B =
array([[100,  40,   5,   6, 131,  48,  37,  51, 198,  54,  66, 102, 203,
        160, 246],
       [ 25,  63,  45, 185, 141, 105, 145, 119, 121, 151, 132,  26, 118,
         78, 218],
       [ 68,  33,  83, 188, 208, 203, 211, 103,  26, 221, 197,  20,  54,
         37, 198],
       [ 80, 177, 111, 174,  51,  65, 139, 181, 159,  64, 129,  57, 168,
        184, 163],
       [ 96,  89,  74, 164, 108, 141, 165, 122, 189, 119, 107,  66, 191,
        149, 177],
       [113,  46, 155, 166, 199, 215, 234,  75,  51, 212, 216, 116,   7,
         22, 167],
       [163,  49,  87,  57, 221, 203,  79,  37,  99, 172,  95, 136, 105,
        113, 209],
       [200,  97, 131,  49, 188, 182, 106,  36,  94, 158, 165, 215,  99,
        108,  98],
       [130,  58,  62,  24, 141,  71,  36,  62, 216,  75,  48, 124, 224,
        228, 234]])
The entry just right of the smallest entry -> 6
The second entry in reading order: 40
What is the entry just left of 20?
Answer: 197
The entry just left of 111 is 177
The entry just left of 172: 99
The entry just left of 164 -> 74
The smallest entry is 5
What is the largest entry?
Answer: 246
What is the entry just right of the centre entry?
Answer: 189
What is the 5th entry in reading order?
Answer: 131
What is the entry just left of the largest entry?
Answer: 160
What is the entry just right of 158?
Answer: 165
The entry just left of 95 is 172
The first entry in reading order is 100
What is the centre entry?
Answer: 122
The entry just right of 199 -> 215
What is the median entry?
Answer: 116

x =
[[-17 -24  23  -5  22 -24 -19 -20  36 -31]
 [ 37  38 -13  -3  21  26  30 -17  30 -24]
 [ 32  -8  23  34 -32 -29 -38  10 -25   8]
 [ 30  25  29  29   5  -6  14  36 -14 -27]
 [-30 -22 -19 -13   8  -8  -4 -37  -1  33]
 [-21   7 -33 -30  28  41  39 -22  19  23]
 [-35 -35   7  12 -32 -11 -24  12 -33  36]]
Indices start at 1.
The entry in row 1 and column 2? -24
The entry in the bottom-left corner -> -35
The entry at row 2, column 1 is 37
The entry in the top-left corner -> -17
The entry just left of -6? 5
The entry just right of 28 is 41
The entry in row 1 and column 3 -> 23
The entry at row 3, column 1 is 32
The entry just left of -27 is -14
The entry in the bottom-right corner? 36
The entry directly below -3? 34
The entry in row 2 and column 3? -13
The entry just right of the largest entry -> 39
The entry in the top-right corner? -31
The entry in row 3 and column 2? -8
The entry directly above the largest entry is -8
The minimum? -38
The entry just left of the largest entry? 28
The bottom entry of the column that holds the largest entry? -11
The entry directly above the smallest entry is 30
The entry at row 2, column 2? 38
The entry just right of the smallest entry? 10
The entry just right of 5? -6
The entry just left of the smallest entry? -29
The top entry of the column that holds the largest entry? -24

W =
[[-28  -2 -11  -4]
 [ -6 -41  -4 -28]
 [-19   6 -15 -41]
 [-11 -22  -7 -19]
 [  0 -16   5  -7]
 [-36 -36  10 -25]
 [ -4   5   4  -9]]
Rows and columns are numbered from 1.
Read off the entry directly above -6.
A: -28
Read off the entry in row 2 and column 2.
A: -41
The entry at row 2, column 1: -6
Read off the entry in row 3 and column 1.
A: -19
Read off the entry just right of 4.
A: -9
Read off the entry in the top-right corner.
A: -4
Read off the entry in the bottom-left corner.
A: -4
The entry directly below the largest entry: 4
The entry directly above 10 -> 5
The entry in row 1 and column 3 -> -11

A =
array([[6258, 7119, 7627, 6892, 5486, 4800, 7323, 4579, 5745, 8544, 7770,
        6627, 6049, 6600, 4755],
       [6058, 7195, 2990, 6567, 6575, 5913, 7437, 4280, 6098, 5815, 5905,
        5884, 6189, 7164, 5075],
       [5986, 6689, 3141, 6190, 6381, 5531, 6328, 4007, 5753, 5536, 5523,
        5806, 6223, 6493, 4903],
       [5767, 6245, 2144, 5744, 6709, 6251, 5592, 4318, 5932, 4175, 4585,
        5596, 6540, 5999, 5505],
       [6323, 7252, 7392, 6943, 5999, 5516, 7764, 5456, 5922, 8234, 7551,
        6505, 6198, 7132, 5288],
       [5783, 6381, 6154, 6232, 5020, 4166, 6795, 3798, 5301, 7616, 7024,
        5786, 5051, 6375, 4060],
       [6079, 6421, 4836, 6022, 7080, 7284, 6206, 7105, 6243, 4950, 5184,
        6009, 7282, 6500, 7038],
       [4893, 4330, 2804, 4359, 5647, 6168, 3955, 5814, 5471, 2765, 3521,
        4553, 5255, 4693, 6049],
       [5231, 4915, 2470, 4844, 6231, 6518, 4628, 5683, 5721, 2969, 3771,
        4770, 5553, 5283, 6058],
       [5629, 5900, 4991, 5992, 5097, 4472, 6688, 4324, 5272, 6533, 6348,
        5275, 4434, 6247, 4268],
       [6099, 6622, 5721, 6151, 6967, 7329, 6344, 7032, 6353, 5627, 5659,
        6332, 7562, 6502, 7073]])
Which number is the entry just left of the largest entry? 5745
Which number is the entry just left of the smallest entry? 6245
The entry just right of the centre entry -> 5301
The entry just left of 3141: 6689
Which number is the entry at the centre? 3798
The largest entry is 8544
The minimum -> 2144
Which number is the median entry? 5932
Which number is the entry just right of 6622? 5721
Which number is the entry just right of 2470? 4844
Which number is the entry just right of 6892? 5486
Which number is the entry just left of 6502? 7562
